Rows with their classes
[ 11   5  -9   9  -2   3  14  -7   5   4  -5   1  -5   8   0  11   3   2
 -15   2  18  -2  -1   2 -22   6  20  -4   7   0   2  -1  10   6   0   1
  -8 -10  13 -15 -19  11  -8  10  11   4   0   0  -7   3   1   0   4  -1
   6   3 -12   0  -5   2  -4   1   0   8   8  -1]
(59)
[ -4   4 -13  14  -5   6   6   2  -6   6   0   5  -3   8  -6   8   0 -10
 -11  13  31   1  -6   0 -22  -4  45   0  -2  -6   4  -2  -3  10   4  -2
 -23   0  24 -24   2  12  11   8  18  -4  -2   8   3   0   7 -29   6  -6
   5   1 -12  10 -10  -3  -2   2   2   5  10   3]
(62)
[ -1   3 -11  13  -2   9   2   0  -2   2  -3 -10 -13   1 -10   9  -2  -3
 -25  15  26   0  -9   1 -15   3  26  -2   7   1   5   0   4  15  -7  -4
  -4  -6  17 -13   3  12  -3  -1   1  -8  -4   5 -17   1  12  -5   0   2
  -2  11 -16  11  -2  -9   2   3 -20   1   7   6]
(68)
[  9   3  -2  12  -2 -27   1   8 -21  -1   1 -13 -12  10   1   7  -1 -22
 -28  22  37   0  -9  -6 -17  -4  34   4   2  -4   8  -3  -6  12 -10  -4
 -28  -7  -6 -11  -4   9   4   9  16  -1  -6 -15   1   5  -2  -5   5  -3
   7  -3 -18  17   0  -4   2  -2   1  -1  10 -13]
(62)
[ -1   4  -9  10   1  12   3   8  16  -3   3  -9 -18   4   1   2  -3  -2
 -16   8  30   1  -4   3 -14   5  27   3   4   1  12  -8  -2   9  -8  -8
  -7  -5  15 -12  -7  14  -7   7   6  -5  -4   6 -11  -3   6  -3   4  -1
   0  -2 -17   4   6  -2   1  -1 -11  -6   2  13]
(68)
[  7  -1  -2  12  -3   5  -1 -10  -2   7   0   0  -7  10  -8  -1  -4  -2
 -14   0  23   2  24   5 -17  -1  28  -1   1   8   5   7   7  -4  -8  -3
 -12  -2  18 -23 -16  12  -1   7   5   6   1   3 -11   2   3  -5  -1  -1
  -1   3 -21   3   0  -5  -4  -1  -1   3   8  13]
(59)
[  8  -5   4  11 -15   2   5   7 -21   3   2  -8 -10   9  -6  13   5   4
  -9   8  18  -3  -5  -5 -21  -1  31   2   0  -5  -2   0  -4  10  -5   2
 -18 -10   0 -14  -6  17  -5  13  23   3   5  -5   5   4   2 -10  13  -2
   8   5 -13   2  -3  -3  -8   5  -4  11   2   3]
(78)
[  1  -2  15  -3  -1 -25   6  12  -8   4   0 -11 -16   1  -3  -8   0  -4
 -21   3  22  -6  -9  -6 -23  -1  28   7  -3 -20   6   1   6  11   1  -4
 -10  -3  -4  -2  -4   0   3  13  20   7  -4 -20   2   2   3  -3   1  -6
   4   2  -6   7  -2 -12   2   0  -5   3   0  20]
(76)
[  6  -3 -15  14   4  13  -2  -4 -24   0   5 -20 -25  -1   4   4  -2 -13
 -18  -2  42  -2 -18   0   3 -14  22   0   4   5  25   1  12   9 -20  -8
  31  -6  -6   9  -3  14  -4  11   0   3  28 -33 -32   6   2  -7  -9  -7
   1   4 -33  22  12  -2   1   3  -3 -14   1   5]
(68)
[ 11  12  -2   8  -5   5  -1   5  23   7   3  -8  -9  12  -2  -7   6  -4
 -21   1  29   0 -23  -4 -11   7  19  -1  -5  -6   3   0   4   6 -10 -12
 -18  -8  23 -25  -5  10  -2  13  12 -10  -1  14  -6  -2   3  -5  13   2
   1  -1 -13  11  -3  -5   3  -3   2  -1   6   9]
(76)
[  6  -2  -9  17  -2  13  -3  -6 -22   9   4  -5  -4  10  -2  10   6  -5
 -13   6  34   2 -11   4 -18  -3  36  -8   2  -8   7   3  -7   8  -8  -3
   3  -2  15 -20 -24  26   1  11  14   6   3 -13  -5   7   8  -7  -8   1
  10   7 -22   6  -1 -11   5  -5  -2  12   7   8]
(62)
[ 16  -6   0   9 -11   7  -3  12 -28   2   5 -18 -17   3   3  -1   1  -9
 -20 -11  18  -5 -16   0  -1   4 -10   5  -8   0  -2   2   4   7 -11  -2
 -10   0   0   7  -4  14   1  13  11  -1  -1 -14 -10   5  -1 -13   2  -2
   2  -7 -17  15  -2  -4   3   0  -1  -1  10   4]
(66)
[  6   1  -2   9   0   2   2  -4 -21   6  -4  -9 -11   9  -9   3  -1  -3
 -16  13  15  -1  -9   3 -18  -1  30  -1   0 -18   8  -2   0   5   6  -4
 -15   2   0 -10 -15  14  -3  16  19   1   0 -16   0   6   7  -3  14   1
   8   0 -18   9  -3 -10  -6  -1  -4  13  -4   2]
(78)
[ -3   6  -4  14  -5  11 -11 -10  -2   3   3   3  -3  16 -10  10  -7  -4
 -13  19  26   1  -2   7 -17   2  31  -4  -4  -2   3   2  -1   3  -3  -6
 -12  -3  30 -33 -16  18 -11   1  13  -3  -2   9  -2  -5  12 -11  18  -4
  -2  10 -16   9  -1 -27  -5   0   0   6   8   9]
(59)
